Here is a tiny trained network, its code and every weight. The questions are about switching its units off for an input and a target symbol, where a switched-off unit gives its printed mean instead of its output.

import numpy as np


def w(rows, s, z=0):
    codes = np.array(rows[::2]) - 128.0
    scale = np.full(codes.shape[1], s)
    scale[-1] = z or s
    return codes * scale


def softmax(a):
    e = np.exp(a - a.max(-1, keepdims=True))
    return e / e.sum(-1, keepdims=True)


def log_softmax(a):
    a = a - a.max(-1, keepdims=True)
    return a - np.log(np.exp(a).sum(-1, keepdims=True))


def net(x, mask):
    ids = ['βγεζηπφψ'.index(c) for c in x.split()]
    T = len(ids)
    res = E[ids] + P[:T]
    u = 0
    for l in range(2):
        r = res
        for j in range(3):
            rows = slice(4 * j, 4 * j + 4)
            q, k, v = (r @ M[l][rows].T for M in (Q, K, V))
            z = softmax(np.where(np.tri(T) > 0, q @ k.T / 4**0.5, -1e9)) @ v
            o = O[l][rows]
            res = res + np.where(mask[u + j], z, o[:, -1]) @ o[:, :-1]
        u += 3
    return log_softmax(res[-1] @ U[:, :-1].T + U[:, -1])


Q, K, V, O = {}, {}, {}, {}
E = w([
[99,179,249,107],'β',
[68,180,228,182],'γ',
[100,184,222,71],'ε',
[69,110,95,92],'ζ',
[89,180,248,108],'η',
[51,85,116,149],'π',
[54,211,105,107],'φ',
[47,145,66,236],'ψ',
],0.014)
P = w([
[125,25,128,28],'0',
[207,138,99,131],'1',
[183,130,85,144],'2',
[160,111,42,125],'3',
[139,109,40,127],'4',
[116,105,59,126],'5',
[97,99,53,123],'6',
[76,95,63,110],'7',
[61,108,76,97],'8',
[41,103,83,94],'9',
[14,96,92,96],'10',
[12,90,75,77],'11',
[3,61,39,112],'12',
],0.0046)
Q[0] = w([
[4,207,171,180],'L0H1',
[34,159,88,217],'L0H1',
[154,191,52,195],'L0H1',
[115,107,171,7],'L0H1',
[52,236,169,133],'L0H2',
[55,105,98,61],'L0H2',
[117,176,124,55],'L0H2',
[124,107,27,104],'L0H2',
[30,37,184,85],'L0H3',
[25,130,162,123],'L0H3',
[216,118,119,106],'L0H3',
[129,211,132,125],'L0H3',
],0.012)
K[0] = w([
[62,83,88,56],'L0H1',
[37,76,117,149],'L0H1',
[108,115,48,148],'L0H1',
[137,108,251,109],'L0H1',
[47,147,165,57],'L0H2',
[36,103,132,156],'L0H2',
[85,195,135,123],'L0H2',
[90,74,89,96],'L0H2',
[24,149,116,127],'L0H3',
[24,101,112,129],'L0H3',
[184,145,180,139],'L0H3',
[155,85,139,144],'L0H3',
],0.019)
V[0] = w([
[161,69,83,103],'L0H1',
[168,176,129,143],'L0H1',
[129,157,119,115],'L0H1',
[86,173,162,100],'L0H1',
[111,114,35,157],'L0H2',
[85,110,139,114],'L0H2',
[144,127,85,95],'L0H2',
[102,111,126,107],'L0H2',
[219,135,210,182],'L0H3',
[125,159,148,150],'L0H3',
[146,251,186,141],'L0H3',
[105,220,112,135],'L0H3',
],0.011)
O[0] = w([
[155,126,98,97,105],'L0H1',
[159,129,98,171,86],'L0H1',
[119,132,156,143,124],'L0H1',
[97,113,78,153,159],'L0H1',
[126,170,180,151,120],'L0H2',
[120,79,98,150,167],'L0H2',
[162,140,150,128,108],'L0H2',
[138,111,156,119,151],'L0H2',
[161,108,196,106,6],'L0H3',
[176,120,158,112,121],'L0H3',
[126,176,190,143,58],'L0H3',
[115,252,163,157,142],'L0H3',
],0.012,0.011)
Q[1] = w([
[113,92,147,124],'L1H1',
[62,114,101,113],'L1H1',
[101,152,119,131],'L1H1',
[111,109,101,151],'L1H1',
[171,108,157,152],'L1H2',
[130,119,155,145],'L1H2',
[249,119,228,132],'L1H2',
[68,139,119,194],'L1H2',
[191,143,112,109],'L1H3',
[204,132,154,106],'L1H3',
[181,100,121,96],'L1H3',
[153,139,94,176],'L1H3',
],0.018)
K[1] = w([
[76,129,123,67],'L1H1',
[15,208,105,109],'L1H1',
[80,87,53,156],'L1H1',
[46,132,132,204],'L1H1',
[206,120,218,233],'L1H2',
[107,174,185,172],'L1H2',
[215,157,238,235],'L1H2',
[40,109,9,153],'L1H2',
[188,216,43,224],'L1H3',
[206,211,36,134],'L1H3',
[137,223,113,192],'L1H3',
[226,109,143,186],'L1H3',
],0.011)
V[1] = w([
[73,62,107,232],'L1H1',
[106,158,138,83],'L1H1',
[72,151,99,17],'L1H1',
[136,111,57,194],'L1H1',
[101,165,143,46],'L1H2',
[82,110,215,104],'L1H2',
[105,137,162,153],'L1H2',
[100,76,67,117],'L1H2',
[105,167,153,40],'L1H3',
[148,200,37,146],'L1H3',
[122,167,105,11],'L1H3',
[126,77,157,207],'L1H3',
],0.012)
O[1] = w([
[185,117,135,42,238],'L1H1',
[148,108,101,209,127],'L1H1',
[176,154,117,216,175],'L1H1',
[115,182,209,69,207],'L1H1',
[146,174,136,152,128],'L1H2',
[129,157,32,70,93],'L1H2',
[150,141,90,65,106],'L1H2',
[111,67,144,168,254],'L1H2',
[235,164,140,131,122],'L1H3',
[120,121,249,170,110],'L1H3',
[223,98,184,143,136],'L1H3',
[52,158,58,116,137],'L1H3',
],0.012,0.023)
U = w([
[199,110,105,91,79],'β',
[99,124,97,101,1],'γ',
[253,119,128,99,120],'ε',
[203,94,161,125,45],'ζ',
[190,110,108,104,151],'η',
[137,18,111,100,71],'π',
[135,180,137,181,228],'φ',
[135,156,190,48,195],'ψ',
],0.0052,0.0039)

Each question gives the input, a string of symbols that net reads in full, and the target symbol t.
The units are the heads (4 rows each of Q, K, V and O). Each row of codes is followed by its name. A weight is (code - 128) times the scale printed after its matrix; where a second scale follows, it is the last column's (O and U).
mask holds one flag per head, layer by layer. A switched-off head (its flag False) gives its mean, the last column of its rows in O, instead of its output. The means were averaged over made-up inputs and are rounded, as every weight is.
A unit's drop is (log p(t) with every unit on - log p(t) with that unit switched off) / (log p(t) with every unit on - log p(t) with every unit switched off).
The circuit of an input: a set's keep is (log p(t) with only the set's units on - log p(t) with every unit switched off) / (log p(t) with every unit on - log p(t) with every unit switched off). Starting from all 6 units, units are removed one at a time, each time the one whose removal leaves the highest keep (on an exact tie, the one counted first), for as long as the keep stays at least 0.8.
units of the circuit, in order: the units of the circuit, biggest drop first
most important unit: the unit with the biggest drop
which heads matter: for each layer, one digit per head in row order, 1 if its drop is at least 0.15 and else 0, layers parted by /
input φ ε η ψ η φ π γ π, target φ: most important unit -> L1H1
input γ ψ φ, target γ: units of the circuit, in order -> (L1H3; L0H1)
input ε γ η, target ε: which heads matter -> 001 / 011
input ζ π π ψ ζ γ ψ φ γ φ φ β, target φ: units of the circuit, in order -> (L1H1; L0H1)
input γ ψ ψ π φ, target γ: units of the circuit, in order -> (L0H3; L1H3; L0H1)
input ψ π γ ζ ζ ε π ψ, target ψ: which heads matter -> 000 / 100
input π π β π π γ ε γ, target π: which heads matter -> 001 / 010
input γ ψ π ζ π, target γ: units of the circuit, in order -> (L1H3; L0H3; L0H1)
input γ ζ ε, target γ: which heads matter -> 101 / 101
input γ γ ζ ψ ζ π γ, target γ: units of the circuit, in order -> (L1H3; L0H3; L0H1)
input ε ε ψ ψ ψ γ γ η β η π ζ γ, target ε: units of the circuit, in order -> (L1H3; L0H3)
input γ φ ψ π ψ ζ, target γ: which heads matter -> 101 / 001
input γ ζ ψ π ψ π ψ π ζ π ψ, target γ: units of the circuit, in order -> (L1H3; L0H3)
input φ π ε β ζ π ψ ε, target φ: units of the circuit, in order -> (L0H1; L0H3; L1H1)
input γ γ γ, target γ: which heads matter -> 101 / 111
input π ε ε π ε ε π β, target π: which heads matter -> 001 / 010
input ψ ψ π, target ψ: units of the circuit, in order -> (L1H1)
input ζ η η ψ π β γ π, target ζ: units of the circuit, in order -> (L1H3; L0H1; L1H2)
input φ φ ε ζ π ε π ε, target φ: units of the circuit, in order -> (L1H1; L0H3)
input φ π ε φ, target φ: which heads matter -> 100 / 100
input π ψ φ γ φ β γ, target π: units of the circuit, in order -> (L0H3; L1H2)
input ε ψ γ β, target ε: most important unit -> L1H3
input φ π π ζ γ η π η, target φ: units of the circuit, in order -> (L1H1; L0H3)
input ε π γ π η η, target ε: which heads matter -> 011 / 001
input ζ γ γ ψ π ε β ψ η η, target ζ: which heads matter -> 101 / 011
